Below are the code and all the weights of a small trained network. Each question names an input and a class and asks about switching units off, where a switched-off unit gives its printed mean instead of its output.

import numpy as np


def w(rows, s, z=0):
    codes = np.array(rows[::2]) - 128.0
    scale = np.full(codes.shape[1], s)
    scale[-1] = z or s
    return codes * scale


def f(y):
    return y / 2 * (1 + np.tanh(0.7978845608 * (y + 0.044715 * y**3)))


def log_softmax(a):
    a = a - a.max(-1, keepdims=True)
    return a - np.log(np.exp(a).sum(-1, keepdims=True))


def net(x, mask):
    res = np.array(x, float).reshape(1, 6) / 4 @ E
    y = f(res @ A[0][:, :-1].T + A[0][:, -1])
    res = res + np.where(mask, y, B[0][:, -1]) @ B[0][:, :-1]
    return log_softmax(res[-1] @ U[:, :-1].T + U[:, -1])


A, B = {}, {}
E = w([
[157,177,100,151,152,103],'x0',
[88,234,99,29,145,218],'x1',
[186,154,95,98,134,103],'x2',
[44,86,94,56,127,43],'x3',
[107,201,181,132,1,103],'x4',
[99,159,153,175,169,111],'x5',
],0.0074)
A[0] = w([
[156,137,67,153,100,107,94],'neuron 1',
[154,82,99,147,196,171,83],'neuron 2',
[130,169,149,132,68,104,38],'neuron 3',
[176,159,86,159,99,181,143],'neuron 4',
[102,199,135,87,145,185,40],'neuron 5',
[158,123,143,47,73,145,164],'neuron 6',
[114,123,156,40,148,192,45],'neuron 7',
[111,86,95,89,241,120,116],'neuron 8',
[40,118,79,135,108,72,79],'neuron 9',
[230,181,174,157,81,124,22],'neuron 10',
[184,171,205,168,136,169,76],'neuron 11',
[147,149,177,116,47,122,20],'neuron 12',
[132,121,122,49,103,174,169],'neuron 13',
[183,78,136,101,255,162,30],'neuron 14',
[227,111,213,168,110,224,69],'neuron 15',
[161,184,215,103,58,94,45],'neuron 16',
[162,16,191,153,78,88,156],'neuron 17',
[195,125,174,142,154,197,91],'neuron 18',
[95,134,100,186,252,132,66],'neuron 19',
[221,94,196,153,84,53,157],'neuron 20',
[121,113,57,108,122,20,208],'neuron 21',
[126,196,168,143,84,86,48],'neuron 22',
[137,158,128,146,91,112,17],'neuron 23',
[116,130,192,118,26,129,70],'neuron 24',
[101,203,128,67,131,165,5],'neuron 25',
[146,192,197,138,53,90,64],'neuron 26',
[149,157,79,219,127,133,115],'neuron 27',
[74,174,181,94,90,42,25],'neuron 28',
],0.0096,0.002)
B[0] = w([
[159,174,110,133,172,101,138],'neuron 1',
[213,43,67,154,81,138,188],'neuron 2',
[213,78,111,163,44,153,167],'neuron 3',
[183,195,159,107,181,50,171],'neuron 4',
[98,178,78,169,180,105,200],'neuron 5',
[117,178,154,132,153,126,181],'neuron 6',
[143,169,119,169,192,65,187],'neuron 7',
[191,106,118,72,2,134,234],'neuron 8',
[192,109,206,137,121,106,205],'neuron 9',
[137,96,146,91,127,88,195],'neuron 10',
[172,137,209,58,135,40,193],'neuron 11',
[129,82,107,159,33,154,178],'neuron 12',
[150,126,166,152,218,78,190],'neuron 13',
[186,82,84,149,85,174,220],'neuron 14',
[152,146,221,144,131,73,217],'neuron 15',
[183,92,72,180,95,171,202],'neuron 16',
[110,194,100,161,208,68,253],'neuron 17',
[198,131,169,88,107,107,179],'neuron 18',
[158,125,132,111,112,174,211],'neuron 19',
[59,178,127,224,165,117,239],'neuron 20',
[122,150,192,116,150,68,240],'neuron 21',
[186,82,73,115,73,156,181],'neuron 22',
[136,81,106,144,124,133,136],'neuron 23',
[117,92,88,105,93,158,207],'neuron 24',
[67,133,114,193,174,116,202],'neuron 25',
[164,72,91,156,106,212,211],'neuron 26',
[101,109,149,140,179,105,172],'neuron 27',
[198,96,156,105,109,118,205],'neuron 28',
],0.0064,0.0065)
U = w([
[135,76,88,99,42,177,9],'0',
[96,148,254,33,119,63,252],'1',
[25,192,108,184,199,102,118],'2',
],0.0065,0.0013)

Each question gives the input, the list of numbers given to net, and the class t.
The units are the neurons (one row each of A and B). Each row of codes is followed by its name. A weight is (code - 128) times the scale printed after its matrix; where a second scale follows, it is the last column's (A, B and U).
mask holds one flag per neuron, in row order. A switched-off neuron (its flag False) gives its mean, the last column of its row in B, instead of its output. The means were averaged over made-up inputs and are rounded, as every weight is.
A unit's drop is (log p(t) with every unit on - log p(t) with that unit switched off) / (log p(t) with every unit on - log p(t) with every unit switched off).
The circuit of an input: a set's keep is (log p(t) with only the set's units on - log p(t) with every unit switched off) / (log p(t) with every unit on - log p(t) with every unit switched off). Starting from the 12 units with the biggest drops (on a tie, the unit counted first), units are removed one at a time, each time the one whose removal leaves the highest keep (on an exact tie, the one counted first), for as long as the keep stays at least 0.8.
units of the circuit, in order: the units of the circuit, biggest drop first
k most important neurons: the k neurons with the biggest drops, biggest first
drop when u is switched off: that unit's drop, to one decimal
input [-1,-3,-7,-5,-1,8], class 1: units of the circuit, in order => [neuron 11; neuron 15]
input [-4,-6,-5,-2,1,-7], class 2: most important neuron => [neuron 17]
input [-1,-7,2,-6,-4,-3], class 2: 2 most important neurons => [neuron 20; neuron 17]
input [0,7,-3,5,2,-2], class 2: units of the circuit, in order => [neuron 25; neuron 5]
input [1,-7,7,3,6,-4], class 2: 3 most important neurons => [neuron 20; neuron 17; neuron 8]
input [0,-5,-7,-5,-7,4], class 0: 2 most important neurons => [neuron 2; neuron 14]
input [0,-7,-4,-3,7,3], class 0: 2 most important neurons => [neuron 26; neuron 22]
input [-1,-8,-5,-8,-3,-6], class 1: 3 most important neurons => [neuron 15; neuron 18; neuron 11]
input [5,-7,-4,-6,3,-6], class 2: 3 most important neurons => [neuron 20; neuron 17; neuron 8]
input [0,8,1,6,-8,-1], class 0: 2 most important neurons => [neuron 8; neuron 14]
input [-5,-3,0,1,1,-7], class 2: 2 most important neurons => [neuron 17; neuron 8]
input [2,-1,7,-8,-2,4], class 1: drop when neuron 16 is switched off => 0.0
input [-3,0,-5,-8,2,-8], class 1: drop when neuron 15 is switched off => 0.1
input [1,-8,-8,-4,4,-1], class 2: units of the circuit, in order => [neuron 20]
input [6,7,-1,4,7,7], class 0: drop when neuron 28 is switched off => 0.2
